Below is a small trained network, with its code and all its weights. Each question gives an input and a target symbol and asks what happens when units are switched off, that is, made to give their printed mean instead of their output.

import numpy as np


def w(rows, s, z=0):
    codes = np.array(rows[::2]) - 128.0
    scale = np.full(codes.shape[1], s)
    scale[-1] = z or s
    return codes * scale


def f(y):
    return y / 2 * (1 + np.tanh(0.7978845608 * (y + 0.044715 * y**3)))


def softmax(a):
    e = np.exp(a - a.max(-1, keepdims=True))
    return e / e.sum(-1, keepdims=True)


def log_softmax(a):
    a = a - a.max(-1, keepdims=True)
    return a - np.log(np.exp(a).sum(-1, keepdims=True))


def net(x, mask):
    ids = ['ΛΞΦβζτ'.index(c) for c in x.split()]
    T = len(ids)
    res = E[ids] + P[:T]
    q, k, v = (res @ M[0].T for M in (Q, K, V))
    z = softmax(np.where(np.tri(T) > 0, q @ k.T / 4**0.5, -1e9)) @ v
    res = res + np.where(mask[0], z, O[0][:, -1]) @ O[0][:, :-1]
    y = f(res @ A[0][:, :-1].T + A[0][:, -1])
    res = res + np.where(mask[1:13], y, B[0][:, -1]) @ B[0][:, :-1]
    return log_softmax(res[-1] @ U[:, :-1].T + U[:, -1])


Q, K, V, O, A, B = {}, {}, {}, {}, {}, {}
E = w([
[102,67,143,91,68,180,154,157,143,92,104],'Λ',
[114,152,208,188,130,184,68,173,146,110,165],'Ξ',
[58,130,111,148,102,158,211,127,71,158,146],'Φ',
[91,115,142,102,143,31,127,122,138,96,113],'β',
[108,120,163,88,183,173,52,82,75,254,115],'ζ',
[159,80,52,214,160,151,134,97,142,98,129],'τ',
],0.0073)
P = w([
[183,254,107,90,123,139,160,108,121,121,36],'0',
[169,217,72,109,60,106,88,144,82,139,79],'1',
[124,161,91,130,84,109,95,129,128,133,120],'2',
[179,180,98,85,174,117,149,225,137,160,146],'3',
[152,137,152,145,181,121,172,180,118,144,71],'4',
[93,129,92,70,192,139,117,139,131,102,170],'5',
[77,129,137,145,124,137,89,74,104,91,108],'6',
[124,126,189,139,209,139,188,139,150,120,88],'7',
[135,66,173,167,130,99,152,155,79,160,162],'8',
[66,68,155,161,114,129,87,78,95,96,166],'9',
[64,104,193,148,204,156,168,65,180,99,104],'10',
[127,52,216,174,186,117,194,156,139,162,163],'11',
[101,35,179,164,124,107,119,96,93,126,183],'12',
[77,78,177,137,178,146,133,83,133,92,127],'13',
],0.0061)
Q[0] = w([
[150,90,198,156,195,130,211,213,127,156,72],'h0',
[203,226,43,49,129,173,152,181,201,166,186],'h0',
[149,95,165,185,6,124,121,146,87,163,154],'h0',
[236,101,110,150,75,27,110,142,135,223,147],'h0',
],0.019)
K[0] = w([
[44,41,84,134,94,111,38,101,104,109,228],'h0',
[205,252,11,75,77,91,64,202,93,135,104],'h0',
[96,152,160,161,150,104,109,22,154,101,34],'h0',
[76,232,101,135,37,189,100,70,141,91,60],'h0',
],0.018)
V[0] = w([
[186,135,159,173,126,183,31,126,190,73,140],'h0',
[167,78,98,137,156,4,102,97,166,68,101],'h0',
[87,219,231,95,144,57,86,161,117,150,156],'h0',
[90,111,128,106,46,106,204,184,145,31,141],'h0',
],0.014)
O[0] = w([
[74,156,106,65,184,194,110,5,171,88,106,2],'h0',
[108,147,149,59,177,57,107,125,60,27,160,195],'h0',
[169,113,235,160,114,63,175,46,163,175,91,171],'h0',
[87,205,147,86,41,141,198,130,136,119,255,217],'h0',
],0.0082,0.002)
A[0] = w([
[151,134,53,147,121,254,112,136,139,167,102,113],'n0',
[190,198,92,151,85,192,147,94,129,151,139,15],'n1',
[149,119,23,98,137,75,111,133,144,144,83,148],'n2',
[199,254,101,211,134,99,60,141,220,108,162,83],'n3',
[179,129,187,131,56,139,171,107,140,166,112,132],'n4',
[77,148,164,30,155,76,80,117,156,138,94,118],'n5',
[111,233,63,130,142,81,173,72,78,252,121,5],'n6',
[134,167,77,103,95,93,181,146,109,41,183,103],'n7',
[85,160,82,40,42,64,201,108,140,174,72,45],'n8',
[124,75,160,130,121,152,151,93,209,77,132,69],'n9',
[162,147,44,176,155,33,192,83,102,130,109,62],'n10',
[161,160,149,83,199,86,100,45,97,74,101,14],'n11',
],0.012,0.0026)
B[0] = w([
[133,159,80,104,98,247,115,165,128,145,94,188],'n0',
[159,120,85,124,167,109,136,72,110,90,65,145],'n1',
[142,136,160,103,121,53,146,104,122,83,146,154],'n2',
[116,59,187,191,112,125,156,157,130,170,107,139],'n3',
[95,128,166,71,162,86,44,147,139,112,141,204],'n4',
[141,140,126,76,148,76,72,134,122,138,109,184],'n5',
[142,133,138,147,109,134,188,83,130,211,186,146],'n6',
[146,116,122,185,133,90,142,101,159,53,88,254],'n7',
[93,127,148,105,163,146,110,124,95,59,209,178],'n8',
[168,161,86,128,121,62,160,116,68,159,167,150],'n9',
[106,135,82,169,124,146,192,92,140,142,135,167],'n10',
[133,79,168,154,102,107,136,157,151,212,130,187],'n11',
],0.012,0.0077)
U = w([
[74,70,200,157,164,21,150,136,138,96,188,227],'Λ',
[150,152,84,48,162,127,129,51,67,239,146,44],'Ξ',
[95,104,198,114,102,183,62,245,112,240,147,110],'Φ',
[80,135,71,208,79,212,247,152,121,89,176,225],'β',
[102,155,56,38,186,126,30,161,116,23,99,37],'ζ',
[174,37,53,205,142,103,154,138,175,138,2,3],'τ',
],0.0029,0.0033)

Each question gives the input, a string of symbols that net reads in full, and the target symbol t.
The units are the heads (4 rows each of Q, K, V and O) and the neurons (one row each of A and B). Each row of codes is followed by its name. A weight is (code - 128) times the scale printed after its matrix; where a second scale follows, it is the last column's (O, A, B and U).
mask holds one flag per unit, heads first, then neurons. A switched-off unit (its flag False) gives its mean, the last column of its rows in O or B, instead of its output. The means were averaged over made-up inputs and are rounded, as every weight is.
A unit's drop is (log p(t) with every unit on - log p(t) with that unit switched off) / (log p(t) with every unit on - log p(t) with every unit switched off).
The circuit of an input: a set's keep is (log p(t) with only the set's units on - log p(t) with every unit switched off) / (log p(t) with every unit on - log p(t) with every unit switched off). Starting from the 12 units with the biggest drops (on a tie, the unit counted first), units are removed one at a time, each time the one whose removal leaves the highest keep (on an exact tie, the one counted first), for as long as the keep stays at least 0.8.
circuit, biggest first: the units of the circuit, biggest drop first
k most important neurons: the k neurons with the biggest drops, biggest first
drop of u: that unit's drop, to one decimal
input Λ Λ τ Λ Φ Λ Ξ, target Φ: circuit, biggest first => (h0, n7, n3)
input β τ τ ζ Λ τ β τ Λ β Φ ζ Λ Λ, target τ: circuit, biggest first => (h0)
input β β β ζ τ ζ, target τ: 2 most important neurons => (n8, n4)
input β β τ Λ τ Φ, target β: circuit, biggest first => (h0, n4, n5)
input Φ ζ β τ τ Λ Ξ β Ξ Λ Φ, target Ξ: circuit, biggest first => (h0, n9, n7)
input Λ τ ζ, target β: circuit, biggest first => (h0, n4, n0)
input τ β τ β Ξ β Ξ β β, target Ξ: 3 most important neurons => (n9, n7, n5)
input ζ β Λ β τ β Λ Λ β Λ Λ Λ ζ, target β: circuit, biggest first => (h0, n4)
input β Φ Λ τ Λ Ξ ζ β β Ξ ζ β, target Ξ: circuit, biggest first => (h0, n9)
input Φ Λ τ Ξ β τ β Φ Ξ Φ, target Φ: circuit, biggest first => (h0, n7)
input β Λ Φ Φ Ξ, target Φ: 2 most important neurons => (n7, n4)
input β ζ β β β Λ β β τ Λ Λ Λ, target β: circuit, biggest first => (h0, n5)
input β β Λ Ξ Λ τ β τ Λ Λ Λ β, target β: circuit, biggest first => (h0, n4)
input Φ Φ β β β ζ τ Φ τ, target ζ: circuit, biggest first => (h0)
input β Φ ζ Φ Φ ζ τ, target Φ: 4 most important neurons => (n7, n0, n4, n3)
input Φ Φ β β β Φ ζ β Ξ τ Λ, target Ξ: circuit, biggest first => (h0, n9, n7)
input Λ Φ Λ β Ξ τ β β ζ Ξ β, target τ: 2 most important neurons => (n8, n10)
input Φ τ β Φ Λ τ ζ τ β Φ τ τ Φ, target ζ: drop of h0 => 1.1
input β Λ Λ τ Λ τ Ξ, target β: drop of n4 => 0.4
input β β β τ Λ ζ β ζ Λ Λ Λ ζ Φ Φ, target τ: drop of n2 => 0.0
input Λ τ ζ ζ τ, target τ: drop of h0 => 1.0
input Φ Ξ Λ Ξ β τ Φ Φ, target ζ: most important neuron => (n11)
input Ξ β τ, target Ξ: 2 most important neurons => (n9, n7)
